Below are the code and all the weights of a small trained network. Each question names an input and a target symbol and asks about switching units off, where a switched-off unit gives its printed mean instead of its output.

import numpy as np


def w(rows, s, z=0):
    codes = np.array(rows[::2]) - 128.0
    scale = np.full(codes.shape[1], s)
    scale[-1] = z or s
    return codes * scale


def norm(h):
    return h / np.sqrt((h * h).mean(-1, keepdims=True) + 1e-5)


def softmax(a):
    e = np.exp(a - a.max(-1, keepdims=True))
    return e / e.sum(-1, keepdims=True)


def log_softmax(a):
    a = a - a.max(-1, keepdims=True)
    return a - np.log(np.exp(a).sum(-1, keepdims=True))


def net(x, mask):
    ids = ['ΞΠΦβδθλσ'.index(c) for c in x.split()]
    T = len(ids)
    res = E[ids] + P[:T]
    u = 0
    for l in range(2):
        r = norm(res)
        for j in range(3):
            rows = slice(3 * j, 3 * j + 3)
            q, k, v = (r @ M[l][rows].T for M in (Q, K, V))
            z = softmax(np.where(np.tri(T) > 0, q @ k.T / 3**0.5, -1e9)) @ v
            o = O[l][rows]
            res = res + np.where(mask[u + j], z, o[:, -1]) @ o[:, :-1]
        u += 3
    return log_softmax(norm(res)[-1] @ U[:, :-1].T + U[:, -1])


Q, K, V, O = {}, {}, {}, {}
E = w([
[153,167,71,223,165,155,122,67],'Ξ',
[53,129,124,160,118,156,126,147],'Π',
[80,148,150,158,126,99,55,98],'Φ',
[72,145,151,55,103,150,129,89],'β',
[122,83,124,111,251,146,181,199],'δ',
[145,192,81,118,97,150,46,166],'θ',
[138,37,83,87,168,134,91,56],'λ',
[92,117,179,124,57,220,120,77],'σ',
],0.018)
P = w([
[208,91,106,109,129,57,165,144],'0',
[167,205,255,214,74,195,21,123],'1',
[187,203,164,178,128,167,74,113],'2',
[154,203,132,161,147,170,58,115],'3',
[149,181,111,139,160,155,70,109],'4',
[139,178,89,125,166,152,59,108],'5',
[107,173,87,112,174,171,61,109],'6',
[103,156,84,124,170,169,78,91],'7',
[111,150,68,102,170,149,72,98],'8',
[70,159,58,99,178,172,58,112],'9',
[88,153,56,99,177,157,71,99],'10',
],0.0087)
Q[0] = w([
[149,119,161,118,64,134,52,192],'0.h1',
[111,135,197,189,136,163,79,80],'0.h1',
[56,128,130,48,131,170,76,107],'0.h1',
[156,112,138,118,202,188,128,69],'0.h2',
[180,163,151,174,136,122,190,168],'0.h2',
[134,107,186,163,88,133,142,134],'0.h2',
[109,134,164,252,127,78,136,137],'0.h3',
[81,158,193,120,130,83,133,141],'0.h3',
[115,108,167,129,64,80,124,149],'0.h3',
],0.015)
K[0] = w([
[186,142,217,125,176,132,186,116],'0.h1',
[151,87,151,79,191,105,170,231],'0.h1',
[163,150,104,144,142,53,186,160],'0.h1',
[50,73,88,197,207,164,88,235],'0.h2',
[138,199,174,70,178,148,71,84],'0.h2',
[213,189,105,95,120,112,58,112],'0.h2',
[187,124,184,210,244,179,142,205],'0.h3',
[95,151,255,69,202,210,217,197],'0.h3',
[181,145,175,110,186,153,153,128],'0.h3',
],0.0094)
V[0] = w([
[198,154,125,86,117,56,50,173],'0.h1',
[186,193,2,144,95,96,181,76],'0.h1',
[67,108,102,84,111,251,72,210],'0.h1',
[185,131,188,42,148,173,137,165],'0.h2',
[193,117,140,135,31,23,144,100],'0.h2',
[105,96,98,110,151,120,171,223],'0.h2',
[191,78,54,138,36,225,94,137],'0.h3',
[53,123,105,59,110,165,102,94],'0.h3',
[153,85,118,143,104,32,125,141],'0.h3',
],0.0066)
O[0] = w([
[193,174,129,97,65,41,38,178,126],'0.h1',
[198,186,38,174,140,125,211,100,111],'0.h1',
[110,153,98,43,78,168,114,241,160],'0.h1',
[188,74,202,107,132,142,75,131,157],'0.h2',
[67,152,124,176,70,22,248,86,8],'0.h2',
[80,94,105,112,154,123,32,122,196],'0.h2',
[186,78,113,162,17,146,178,171,156],'0.h3',
[169,165,99,104,116,126,179,77,145],'0.h3',
[64,90,161,104,2,104,81,142,91],'0.h3',
],0.0076,0.011)
Q[1] = w([
[248,201,92,104,150,218,52,95],'1.h1',
[152,145,103,89,166,134,28,121],'1.h1',
[139,138,73,105,154,133,142,43],'1.h1',
[131,42,221,86,162,165,113,173],'1.h2',
[140,39,228,114,209,68,118,186],'1.h2',
[121,155,38,143,130,215,89,113],'1.h2',
[152,183,111,140,71,214,67,83],'1.h3',
[121,120,81,184,166,135,107,39],'1.h3',
[107,80,122,105,56,63,143,70],'1.h3',
],0.011)
K[1] = w([
[72,87,20,94,6,125,186,99],'1.h1',
[70,174,67,121,116,149,162,89],'1.h1',
[147,128,108,182,88,47,165,130],'1.h1',
[83,202,98,93,125,211,83,105],'1.h2',
[103,177,37,153,109,185,76,66],'1.h2',
[102,64,109,68,182,146,162,227],'1.h2',
[118,51,184,44,137,79,128,173],'1.h3',
[121,142,123,94,116,52,130,142],'1.h3',
[107,157,159,159,125,208,150,197],'1.h3',
],0.012)
V[1] = w([
[125,69,183,204,102,101,185,81],'1.h1',
[130,156,188,110,46,134,172,161],'1.h1',
[114,90,144,74,131,227,147,178],'1.h1',
[155,124,132,235,147,121,187,148],'1.h2',
[174,173,135,119,159,160,149,233],'1.h2',
[41,76,74,121,96,174,48,138],'1.h2',
[162,92,90,175,104,105,62,144],'1.h3',
[1,139,139,151,108,88,86,101],'1.h3',
[145,241,131,217,174,162,119,151],'1.h3',
],0.0094)
O[1] = w([
[113,100,105,150,94,188,90,34,83],'1.h1',
[81,192,179,101,5,106,87,52,71],'1.h1',
[99,90,159,80,103,211,153,153,145],'1.h1',
[101,41,155,164,158,179,64,174,42],'1.h2',
[200,209,137,142,124,212,69,200,226],'1.h2',
[81,148,21,202,89,96,226,116,254],'1.h2',
[102,63,91,121,27,97,2,138,176],'1.h3',
[45,115,115,90,217,129,45,169,71],'1.h3',
[116,200,158,229,95,189,57,153,81],'1.h3',
],0.0079,0.008)
U = w([
[161,156,86,255,145,191,131,86,1],'Ξ',
[7,169,47,174,78,169,219,166,149],'Π',
[43,169,128,121,150,65,60,99,157],'Φ',
[142,242,158,66,171,132,183,48,69],'β',
[131,86,181,99,165,194,73,202,228],'δ',
[160,219,91,124,27,74,132,192,144],'θ',
[143,38,31,101,70,110,133,74,30],'λ',
[103,117,152,118,40,243,179,88,128],'σ',
],0.0075,0.0017)

Each question gives the input, a string of symbols that net reads in full, and the target symbol t.
The units are the heads (3 rows each of Q, K, V and O). Each row of codes is followed by its name. A weight is (code - 128) times the scale printed after its matrix; where a second scale follows, it is the last column's (O and U).
mask holds one flag per head, layer by layer. A switched-off head (its flag False) gives its mean, the last column of its rows in O, instead of its output. The means were averaged over made-up inputs and are rounded, as every weight is.
A unit's drop is (log p(t) with every unit on - log p(t) with that unit switched off) / (log p(t) with every unit on - log p(t) with every unit switched off).
The circuit of an input: a set's keep is (log p(t) with only the set's units on - log p(t) with every unit switched off) / (log p(t) with every unit on - log p(t) with every unit switched off). Starting from all 6 units, units are removed one at a time, each time the one whose removal leaves the highest keep (on an exact tie, the one counted first), for as long as the keep stays at least 0.8.
units of the circuit, in order: the units of the circuit, biggest drop first
unit that matters most: the unit with the biggest drop
heads that matter: for each layer, one digit per head in row order, 1 if its drop is at least 0.15 and else 0, layers parted by /
input Ξ θ δ σ δ δ Ξ δ Ξ θ Π, target Ξ: unit that matters most -> 0.h2
input λ σ λ σ Ξ Π β Ξ, target λ: units of the circuit, in order -> [1.h3 0.h3]
input Π θ δ Π λ Ξ δ θ σ, target Π: heads that matter -> 010 / 000
input λ δ Φ Π δ θ θ δ Ξ λ δ, target λ: units of the circuit, in order -> [1.h3 0.h2 0.h3 1.h1]
input Ξ Φ β δ δ Φ Ξ θ β, target Ξ: units of the circuit, in order -> [0.h1 1.h1]
input δ θ Π, target Π: heads that matter -> 111 / 010
input β Ξ δ Ξ Π δ δ Π, target β: units of the circuit, in order -> [1.h3 0.h2]
input Ξ Π β δ δ, target Ξ: heads that matter -> 110 / 101
input σ Ξ σ δ Π σ Π, target σ: units of the circuit, in order -> [1.h1 0.h2]
input Ξ Φ δ β δ θ δ θ δ σ, target Ξ: units of the circuit, in order -> [0.h2 1.h1 1.h3]
input Ξ Ξ δ Ξ δ λ, target Ξ: units of the circuit, in order -> [0.h1 1.h3]
input θ λ θ θ Ξ, target θ: units of the circuit, in order -> [0.h1 1.h1]
input Π λ δ δ λ β Ξ, target Π: units of the circuit, in order -> [0.h2 0.h1 1.h1]
input λ λ δ δ δ λ θ Ξ δ σ β, target λ: units of the circuit, in order -> [0.h2 1.h3]
input Ξ δ δ θ Π Ξ Ξ β, target Ξ: units of the circuit, in order -> [1.h1 0.h1]
input δ Π λ β, target β: units of the circuit, in order -> [0.h3]
input θ Π δ δ Ξ θ Ξ Π, target θ: units of the circuit, in order -> [1.h1 0.h2]
input Π σ δ θ Ξ Π θ λ θ δ Φ, target Π: heads that matter -> 110 / 010
input δ θ β β δ Π Ξ, target δ: heads that matter -> 100 / 100
input β Ξ δ Ξ θ δ, target β: units of the circuit, in order -> [1.h3 0.h2 1.h1 0.h1]
input θ σ θ β, target θ: units of the circuit, in order -> [0.h1]
input β θ Ξ θ Ξ, target β: heads that matter -> 010 / 011
input λ δ Π Ξ λ δ λ δ Ξ, target λ: heads that matter -> 011 / 001
input Π δ δ, target Π: heads that matter -> 001 / 010
input Π λ β, target Π: heads that matter -> 010 / 010
input λ θ β, target λ: heads that matter -> 000 / 011
input θ Ξ δ δ δ δ, target θ: unit that matters most -> 0.h1
input Φ Π Ξ θ, target Φ: heads that matter -> 011 / 011
input σ σ Ξ Ξ Π λ λ σ Π, target σ: heads that matter -> 010 / 110
